Below are the code and all the weights of a small trained network. Each question names an input and a class and asks about switching units off, where a switched-off unit gives its printed mean instead of its output.

import numpy as np


def w(rows, s, z=0):
    codes = np.array(rows[::2]) - 128.0
    scale = np.full(codes.shape[1], s)
    scale[-1] = z or s
    return codes * scale


def f(y):
    return y / 2 * (1 + np.tanh(0.7978845608 * (y + 0.044715 * y**3)))


def log_softmax(a):
    a = a - a.max(-1, keepdims=True)
    return a - np.log(np.exp(a).sum(-1, keepdims=True))


def net(x, mask):
    res = np.array(x, float).reshape(1, 5) / 4 @ E
    y = f(res @ A[0][:, :-1].T + A[0][:, -1])
    res = res + np.where(mask, y, B[0][:, -1]) @ B[0][:, :-1]
    return log_softmax(res[-1] @ U[:, :-1].T + U[:, -1])


A, B = {}, {}
E = w([
[108,219,126,48,149,48,169,173,147],'x0',
[181,78,42,96,226,34,90,67,109],'x1',
[88,100,115,132,84,107,4,135,95],'x2',
[53,147,162,38,177,173,69,105,65],'x3',
[30,91,62,180,156,111,165,146,145],'x4',
],0.012)
A[0] = w([
[33,160,181,98,85,163,158,143,114,252],'neuron 1',
[157,132,160,120,132,166,240,136,151,115],'neuron 2',
[9,120,90,108,164,123,160,138,113,82],'neuron 3',
[129,77,130,160,84,185,83,116,132,81],'neuron 4',
[204,65,47,137,150,45,115,60,141,172],'neuron 5',
[132,175,133,121,153,115,189,138,133,207],'neuron 6',
[135,134,121,227,58,96,193,178,183,217],'neuron 7',
[110,123,168,61,174,148,82,99,142,147],'neuron 8',
[174,205,219,43,91,150,75,95,102,171],'neuron 9',
[111,84,93,55,178,102,106,132,81,226],'neuron 10',
[144,58,149,229,83,131,158,103,135,233],'neuron 11',
[81,87,117,230,90,199,62,105,72,109],'neuron 12',
],0.011,0.0039)
B[0] = w([
[36,154,135,144,67,157,164,161,129,229],'neuron 1',
[143,169,207,109,142,134,144,69,177,212],'neuron 2',
[77,144,55,128,147,195,160,124,131,192],'neuron 3',
[134,105,196,198,164,143,78,109,104,180],'neuron 4',
[163,107,41,110,192,75,114,65,97,252],'neuron 5',
[153,179,111,8,142,154,191,124,183,195],'neuron 6',
[165,179,116,194,70,95,134,106,207,240],'neuron 7',
[81,108,123,91,99,120,97,137,57,183],'neuron 8',
[174,134,197,27,89,90,52,230,61,227],'neuron 9',
[77,114,103,103,175,125,155,79,58,201],'neuron 10',
[169,52,139,169,155,162,67,128,243,214],'neuron 11',
[97,70,174,205,178,163,76,129,156,217],'neuron 12',
],0.011,0.018)
U = w([
[196,99,69,172,125,85,140,108,169,3],'0',
[49,136,89,105,136,168,175,160,121,77],'1',
[247,139,125,74,137,71,116,203,110,242],'2',
[172,178,170,114,124,108,206,125,188,104],'3',
[71,150,89,174,48,68,128,181,159,130],'4',
[116,84,75,105,200,49,131,75,78,141],'5',
[138,57,163,195,147,162,86,134,157,189],'6',
[105,127,196,80,71,114,102,173,70,110],'7',
],0.014,0.0036)

Each question gives the input, the list of numbers given to net, and the class t.
The units are the neurons (one row each of A and B). Each row of codes is followed by its name. A weight is (code - 128) times the scale printed after its matrix; where a second scale follows, it is the last column's (A, B and U).
mask holds one flag per neuron, in row order. A switched-off neuron (its flag False) gives its mean, the last column of its row in B, instead of its output. The means were averaged over made-up inputs and are rounded, as every weight is.
A unit's drop is (log p(t) with every unit on - log p(t) with that unit switched off) / (log p(t) with every unit on - log p(t) with every unit switched off).
The circuit of an input: a set's keep is (log p(t) with only the set's units on - log p(t) with every unit switched off) / (log p(t) with every unit on - log p(t) with every unit switched off). Starting from all 12 units, units are removed one at a time, each time the one whose removal leaves the highest keep (on an exact tie, the one counted first), for as long as the keep stays at least 0.8.
circuit, biggest first: the units of the circuit, biggest drop first
most important unit: the unit with the biggest drop
top k neurons: the k neurons with the biggest drops, biggest first
drop when u is switched off: that unit's drop, to one decimal
input [-4,-1,-3,-8,-4], class 0: most important unit : neuron 7
input [1,-5,3,3,3], class 1: top 2 neurons : (neuron 7; neuron 3)
input [6,4,-4,6,1], class 1: top 3 neurons : (neuron 5; neuron 3; neuron 6)
input [-1,-6,5,5,4], class 1: top 2 neurons : (neuron 1; neuron 11)
input [0,-1,2,5,2], class 1: top 2 neurons : (neuron 3; neuron 9)
input [-2,3,2,-4,-6], class 2: top 4 neurons : (neuron 10; neuron 12; neuron 3; neuron 7)
input [-1,-1,-2,-4,3], class 0: top 2 neurons : (neuron 11; neuron 1)
input [-2,-1,-7,-7,4], class 3: top 2 neurons : (neuron 2; neuron 6)
input [-2,-2,1,2,-1], class 7: top 2 neurons : (neuron 11; neuron 7)
input [-8,7,1,-4,-7], class 5: top 2 neurons : (neuron 5; neuron 7)
input [0,1,1,-1,-2], class 2: top 2 neurons : (neuron 10; neuron 12)
input [-4,0,-6,1,-7], class 2: top 2 neurons : (neuron 1; neuron 9)
input [-4,2,-3,7,3], class 1: top 2 neurons : (neuron 5; neuron 3)
input [7,4,5,7,5], class 1: circuit, biggest first : (neuron 3)
input [-2,-6,-7,7,1], class 7: top 2 neurons : (neuron 9; neuron 5)
input [6,7,-2,-2,-6], class 5: drop when neuron 5 is switched off : 1.7
input [2,-5,8,4,7], class 1: drop when neuron 4 is switched off : 0.0
input [8,-6,-7,7,-3], class 7: drop when neuron 9 is switched off : 1.0
